Here is a tiny trained network, its code and every weight. The questions are about switching its units off for an input and a class, where a switched-off unit gives its printed mean instead of its output.

import numpy as np


def w(rows, s, z=0):
    codes = np.array(rows[::2]) - 128.0
    scale = np.full(codes.shape[1], s)
    scale[-1] = z or s
    return codes * scale


def f(y):
    return y / 2 * (1 + np.tanh(0.7978845608 * (y + 0.044715 * y**3)))


def log_softmax(a):
    a = a - a.max(-1, keepdims=True)
    return a - np.log(np.exp(a).sum(-1, keepdims=True))


def net(x, mask):
    res = np.array(x, float).reshape(1, 3) / 4 @ E
    y = f(res @ A[0][:, :-1].T + A[0][:, -1])
    res = res + np.where(mask, y, B[0][:, -1]) @ B[0][:, :-1]
    return log_softmax(res[-1] @ U[:, :-1].T + U[:, -1])


A, B = {}, {}
E = w([
[131,27,161,162,88,151,128,145,241],'x0',
[113,117,159,180,140,174,5,205,144],'x1',
[46,12,55,180,200,139,190,87,74],'x2',
],0.011)
A[0] = w([
[57,80,27,103,215,155,202,49,115,213],'neuron 1',
[150,161,45,77,175,57,182,89,78,159],'neuron 2',
[232,150,188,40,14,127,99,122,171,191],'neuron 3',
[106,36,136,159,131,184,121,179,158,217],'neuron 4',
[133,143,127,154,254,147,124,192,91,66],'neuron 5',
[105,84,137,192,111,122,156,155,134,252],'neuron 6',
[141,49,185,128,58,72,91,202,226,90],'neuron 7',
],0.0088,0.0046)
B[0] = w([
[61,36,44,189,110,83,204,62,23,236],'neuron 1',
[88,143,157,50,93,194,168,148,17,213],'neuron 2',
[213,250,95,161,199,227,8,92,181,251],'neuron 3',
[105,197,153,79,143,255,168,139,146,190],'neuron 4',
[87,69,179,71,49,137,53,207,101,149],'neuron 5',
[105,185,108,168,112,138,127,79,55,170],'neuron 6',
[180,150,73,104,143,112,226,120,174,208],'neuron 7',
],0.0099,0.017)
U = w([
[178,80,205,167,93,111,154,111,143,32],'0',
[178,76,164,60,181,90,178,188,148,40],'1',
[206,221,141,154,155,171,107,111,214,157],'2',
[64,103,156,210,144,172,71,167,79,129],'3',
[134,198,184,45,133,172,153,160,58,254],'4',
[75,60,100,143,136,125,254,88,68,172],'5',
[174,45,145,142,118,80,130,136,184,41],'6',
],0.0094,0.0045)

Each question gives the input, the list of numbers given to net, and the class t.
The units are the neurons (one row each of A and B). Each row of codes is followed by its name. A weight is (code - 128) times the scale printed after its matrix; where a second scale follows, it is the last column's (A, B and U).
mask holds one flag per neuron, in row order. A switched-off neuron (its flag False) gives its mean, the last column of its row in B, instead of its output. The means were averaged over made-up inputs and are rounded, as every weight is.
A unit's drop is (log p(t) with every unit on - log p(t) with that unit switched off) / (log p(t) with every unit on - log p(t) with every unit switched off).
The circuit of an input: a set's keep is (log p(t) with only the set's units on - log p(t) with every unit switched off) / (log p(t) with every unit on - log p(t) with every unit switched off). Starting from all 7 units, units are removed one at a time, each time the one whose removal leaves the highest keep (on an exact tie, the one counted first), for as long as the keep stays at least 0.8.
units of the circuit, in order: the units of the circuit, biggest drop first
k most important neurons: the k neurons with the biggest drops, biggest first
drop of u: that unit's drop, to one decimal
input [5,6,3], class 2: units of the circuit, in order -> [neuron 1]
input [4,4,1], class 2: 3 most important neurons -> [neuron 1; neuron 2; neuron 7]
input [1,8,0], class 4: units of the circuit, in order -> [neuron 3; neuron 1]
input [-6,3,-4], class 2: 2 most important neurons -> [neuron 2; neuron 1]
input [-6,7,-3], class 3: 4 most important neurons -> [neuron 7; neuron 5; neuron 2; neuron 3]
input [-8,7,4], class 3: 2 most important neurons -> [neuron 5; neuron 7]
input [3,6,4], class 4: 2 most important neurons -> [neuron 4; neuron 1]
input [2,8,4], class 4: 2 most important neurons -> [neuron 4; neuron 3]
input [-8,-8,-2], class 5: 4 most important neurons -> [neuron 1; neuron 3; neuron 4; neuron 5]
input [2,8,8], class 5: 2 most important neurons -> [neuron 3; neuron 1]
input [2,8,1], class 4: 3 most important neurons -> [neuron 3; neuron 1; neuron 4]
input [8,7,1], class 2: 3 most important neurons -> [neuron 1; neuron 2; neuron 7]
input [-5,-3,-5], class 2: 3 most important neurons -> [neuron 3; neuron 1; neuron 5]
input [2,-8,-4], class 2: units of the circuit, in order -> [neuron 3]
input [-3,5,2], class 3: 3 most important neurons -> [neuron 2; neuron 7; neuron 3]
input [-8,7,7], class 5: 2 most important neurons -> [neuron 1; neuron 3]
input [-7,7,3], class 3: drop of neuron 4 -> 0.1
input [2,0,-1], class 2: drop of neuron 2 -> 0.4
input [-8,-1,-6], class 2: drop of neuron 6 -> 0.1
